Below are the code and all the weights of a small trained network. Each question names an input and a target symbol and asks about switching units off, where a switched-off unit gives its printed mean instead of its output.

import numpy as np


def w(rows, s, z=0):
    codes = np.array(rows[::2]) - 128.0
    scale = np.full(codes.shape[1], s)
    scale[-1] = z or s
    return codes * scale


def norm(h):
    return h / np.sqrt((h * h).mean(-1, keepdims=True) + 1e-5)


def softmax(a):
    e = np.exp(a - a.max(-1, keepdims=True))
    return e / e.sum(-1, keepdims=True)


def log_softmax(a):
    a = a - a.max(-1, keepdims=True)
    return a - np.log(np.exp(a).sum(-1, keepdims=True))


def net(x, mask):
    ids = ['δεζθξπστ'.index(c) for c in x.split()]
    T = len(ids)
    res = E[ids] + P[:T]
    u = 0
    for l in range(2):
        r = norm(res)
        for j in range(3):
            rows = slice(3 * j, 3 * j + 3)
            q, k, v = (r @ M[l][rows].T for M in (Q, K, V))
            z = softmax(np.where(np.tri(T) > 0, q @ k.T / 3**0.5, -1e9)) @ v
            o = O[l][rows]
            res = res + np.where(mask[u + j], z, o[:, -1]) @ o[:, :-1]
        u += 3
    return log_softmax(norm(res)[-1] @ U[:, :-1].T + U[:, -1])


Q, K, V, O = {}, {}, {}, {}
E = w([
[70,139,173,111,108,114,143,153],'δ',
[75,119,165,106,87,105,145,123],'ε',
[53,93,226,3,173,124,81,174],'ζ',
[137,179,71,92,54,181,144,141],'θ',
[57,125,171,108,129,115,152,107],'ξ',
[113,103,140,215,143,126,84,176],'π',
[131,50,58,61,143,51,193,133],'σ',
[75,173,106,106,178,160,179,228],'τ',
],0.022)
P = w([
[6,116,41,186,100,115,161,166],'0',
[61,96,91,172,98,156,180,158],'1',
[58,142,72,132,136,118,116,157],'2',
[118,123,124,158,121,136,178,148],'3',
[101,158,105,113,146,116,105,148],'4',
[157,132,150,137,133,133,162,146],'5',
[158,156,128,92,160,132,75,147],'6',
[144,198,125,112,176,42,122,143],'7',
[202,191,182,143,138,63,158,121],'8',
[202,129,209,94,141,160,117,124],'9',
[181,151,167,76,193,135,58,112],'10',
],0.012)
Q[0] = w([
[66,191,175,16,143,121,163,145],'0.h1',
[87,115,77,49,154,138,4,141],'0.h1',
[171,171,95,110,101,139,140,95],'0.h1',
[96,127,160,52,105,146,201,131],'0.h2',
[108,184,118,67,176,142,88,141],'0.h2',
[154,155,148,152,155,100,192,165],'0.h2',
[158,179,81,153,110,183,194,128],'0.h3',
[84,133,127,82,110,184,121,121],'0.h3',
[126,141,70,106,137,136,2,93],'0.h3',
],0.017)
K[0] = w([
[179,178,178,109,111,144,93,85],'0.h1',
[148,25,203,136,87,253,204,148],'0.h1',
[109,164,69,58,149,172,147,170],'0.h1',
[160,198,165,48,133,98,195,121],'0.h2',
[184,120,170,57,128,178,131,167],'0.h2',
[123,173,111,103,184,67,48,154],'0.h2',
[56,165,105,142,50,85,131,170],'0.h3',
[196,173,214,149,72,158,190,91],'0.h3',
[96,35,132,144,123,238,181,111],'0.h3',
],0.013)
V[0] = w([
[134,198,117,141,228,157,154,172],'0.h1',
[137,146,176,103,33,137,130,222],'0.h1',
[84,39,102,128,109,58,135,167],'0.h1',
[141,94,112,20,100,113,148,73],'0.h2',
[112,110,174,137,95,134,126,29],'0.h2',
[130,76,136,178,48,76,54,178],'0.h2',
[119,124,133,115,120,173,172,18],'0.h3',
[115,78,121,125,2,63,91,135],'0.h3',
[147,179,214,100,61,134,144,113],'0.h3',
],0.0089)
O[0] = w([
[150,101,68,127,144,201,38,124,110],'0.h1',
[150,82,175,169,169,157,195,32,254],'0.h1',
[97,105,186,118,144,58,103,110,209],'0.h1',
[1,194,113,77,138,108,118,195,125],'0.h2',
[104,172,63,100,202,88,60,140,101],'0.h2',
[126,119,143,143,238,216,128,55,100],'0.h2',
[183,168,141,188,68,92,168,185,107],'0.h3',
[51,204,146,119,202,108,157,77,188],'0.h3',
[108,161,50,155,173,31,125,116,164],'0.h3',
],0.0076,0.0056)
Q[1] = w([
[106,61,217,128,113,71,66,124],'1.h1',
[180,144,100,195,132,57,68,125],'1.h1',
[104,144,79,179,38,180,91,165],'1.h1',
[146,84,211,118,134,98,20,119],'1.h2',
[163,65,61,117,120,183,215,220],'1.h2',
[124,210,101,156,78,172,122,45],'1.h2',
[148,176,132,81,181,109,81,15],'1.h3',
[235,74,53,212,149,244,61,146],'1.h3',
[145,170,80,206,182,87,185,133],'1.h3',
],0.011)
K[1] = w([
[144,41,164,109,119,82,136,160],'1.h1',
[52,128,140,207,109,154,76,175],'1.h1',
[117,129,71,118,23,224,245,178],'1.h1',
[8,70,241,201,78,95,29,72],'1.h2',
[171,53,59,103,138,117,199,175],'1.h2',
[159,186,133,171,35,168,125,122],'1.h2',
[140,77,200,87,196,124,104,11],'1.h3',
[58,68,113,178,91,164,133,121],'1.h3',
[46,189,124,129,72,104,122,59],'1.h3',
],0.012)
V[1] = w([
[207,209,27,84,40,202,160,148],'1.h1',
[159,104,171,141,148,153,129,254],'1.h1',
[153,221,176,147,146,144,191,193],'1.h1',
[83,88,239,159,186,149,160,193],'1.h2',
[110,110,136,199,137,112,96,150],'1.h2',
[133,54,94,70,166,54,126,69],'1.h2',
[111,115,86,172,229,192,195,238],'1.h3',
[220,129,173,28,188,124,140,118],'1.h3',
[159,172,156,219,135,158,72,147],'1.h3',
],0.0085)
O[1] = w([
[76,190,134,85,126,118,157,30,2],'1.h1',
[64,84,122,167,126,58,98,117,84],'1.h1',
[71,74,66,112,134,136,91,78,137],'1.h1',
[122,167,54,117,127,132,44,74,203],'1.h2',
[122,147,173,119,110,120,86,47,109],'1.h2',
[175,90,95,45,99,91,168,80,136],'1.h2',
[125,107,127,68,132,89,181,98,134],'1.h3',
[2,83,147,166,126,178,184,105,89],'1.h3',
[59,84,158,93,180,81,95,199,56],'1.h3',
],0.0086,0.01)
U = w([
[129,153,55,119,91,133,38,217,115],'δ',
[82,104,173,177,127,167,173,253,72],'ε',
[45,95,162,14,189,194,68,214,153],'ζ',
[67,179,146,90,99,220,112,118,254],'θ',
[67,116,158,150,202,59,136,115,64],'ξ',
[152,81,130,155,181,205,62,97,190],'π',
[147,39,118,48,100,101,168,141,72],'σ',
[11,46,39,200,84,159,109,146,65],'τ',
],0.007,0.0032)

Each question gives the input, a string of symbols that net reads in full, and the target symbol t.
The units are the heads (3 rows each of Q, K, V and O). Each row of codes is followed by its name. A weight is (code - 128) times the scale printed after its matrix; where a second scale follows, it is the last column's (O and U).
mask holds one flag per head, layer by layer. A switched-off head (its flag False) gives its mean, the last column of its rows in O, instead of its output. The means were averaged over made-up inputs and are rounded, as every weight is.
A unit's drop is (log p(t) with every unit on - log p(t) with that unit switched off) / (log p(t) with every unit on - log p(t) with every unit switched off).
The circuit of an input: a set's keep is (log p(t) with only the set's units on - log p(t) with every unit switched off) / (log p(t) with every unit on - log p(t) with every unit switched off). Starting from all 6 units, units are removed one at a time, each time the one whose removal leaves the highest keep (on an exact tie, the one counted first), for as long as the keep stays at least 0.8.
units of the circuit, in order: the units of the circuit, biggest drop first
most important unit: the unit with the biggest drop
heads that matter: for each layer, one digit per head in row order, 1 if its drop is at least 0.15 and else 0, layers parted by /
input ξ ζ σ ξ δ ε, target π: most important unit -> 1.h1
input ξ θ ξ ζ π ξ ξ ε δ δ, target π: units of the circuit, in order -> [1.h1; 0.h1; 1.h2]
input τ δ ε ξ θ ξ ξ ξ ζ ξ ξ, target δ: units of the circuit, in order -> [0.h3; 0.h2]
input ε τ θ θ δ, target ε: heads that matter -> 100 / 010
input ε σ δ, target θ: units of the circuit, in order -> [1.h3; 0.h3]
input σ δ ε, target π: heads that matter -> 110 / 111
input ξ θ ζ ξ, target τ: units of the circuit, in order -> [1.h3; 1.h1; 1.h2; 0.h2]
input ξ θ ξ θ ξ ε θ ξ ξ π ξ, target ζ: heads that matter -> 010 / 001
input θ ε σ ε ξ θ ξ, target ε: units of the circuit, in order -> [0.h1; 1.h2; 0.h3]
input ξ τ ε, target σ: heads that matter -> 000 / 001
input π ε θ ξ σ ε σ ξ ξ ε τ, target ε: heads that matter -> 111 / 001
input θ ξ ξ θ θ ξ ε σ δ, target θ: units of the circuit, in order -> [0.h3; 1.h3]
input θ θ ζ δ, target τ: heads that matter -> 100 / 111
input π ξ θ τ τ ε π ε ε, target ξ: units of the circuit, in order -> [0.h3]
input ξ ξ ε π θ σ ξ, target θ: units of the circuit, in order -> [1.h3; 0.h2]
input θ δ ξ ε σ ξ, target θ: heads that matter -> 011 / 011
input ξ π ξ ζ ε θ θ σ θ ζ ε, target τ: units of the circuit, in order -> [1.h3; 0.h3]
input ε π ε ξ ξ ε π π δ, target ζ: units of the circuit, in order -> [0.h3; 1.h3]
input ξ ε ξ θ δ ξ θ ζ ε, target τ: heads that matter -> 000 / 101
input ξ ξ ε δ, target ξ: heads that matter -> 101 / 010
input σ ξ ξ θ ε θ π ε, target ζ: units of the circuit, in order -> [0.h3; 0.h2]
input ξ ε π τ σ π ξ τ, target σ: heads that matter -> 011 / 001
input ε ξ θ τ, target θ: units of the circuit, in order -> [1.h1]
input ξ ξ ξ ε π ξ θ ξ, target ε: units of the circuit, in order -> [0.h1; 1.h2]
input ε θ θ θ θ ξ ξ ε, target δ: heads that matter -> 000 / 101
input ξ ε π, target π: heads that matter -> 010 / 000
input ξ τ ξ, target σ: heads that matter -> 000 / 001
input τ θ ξ ξ ξ π ξ σ ε, target θ: heads that matter -> 001 / 001
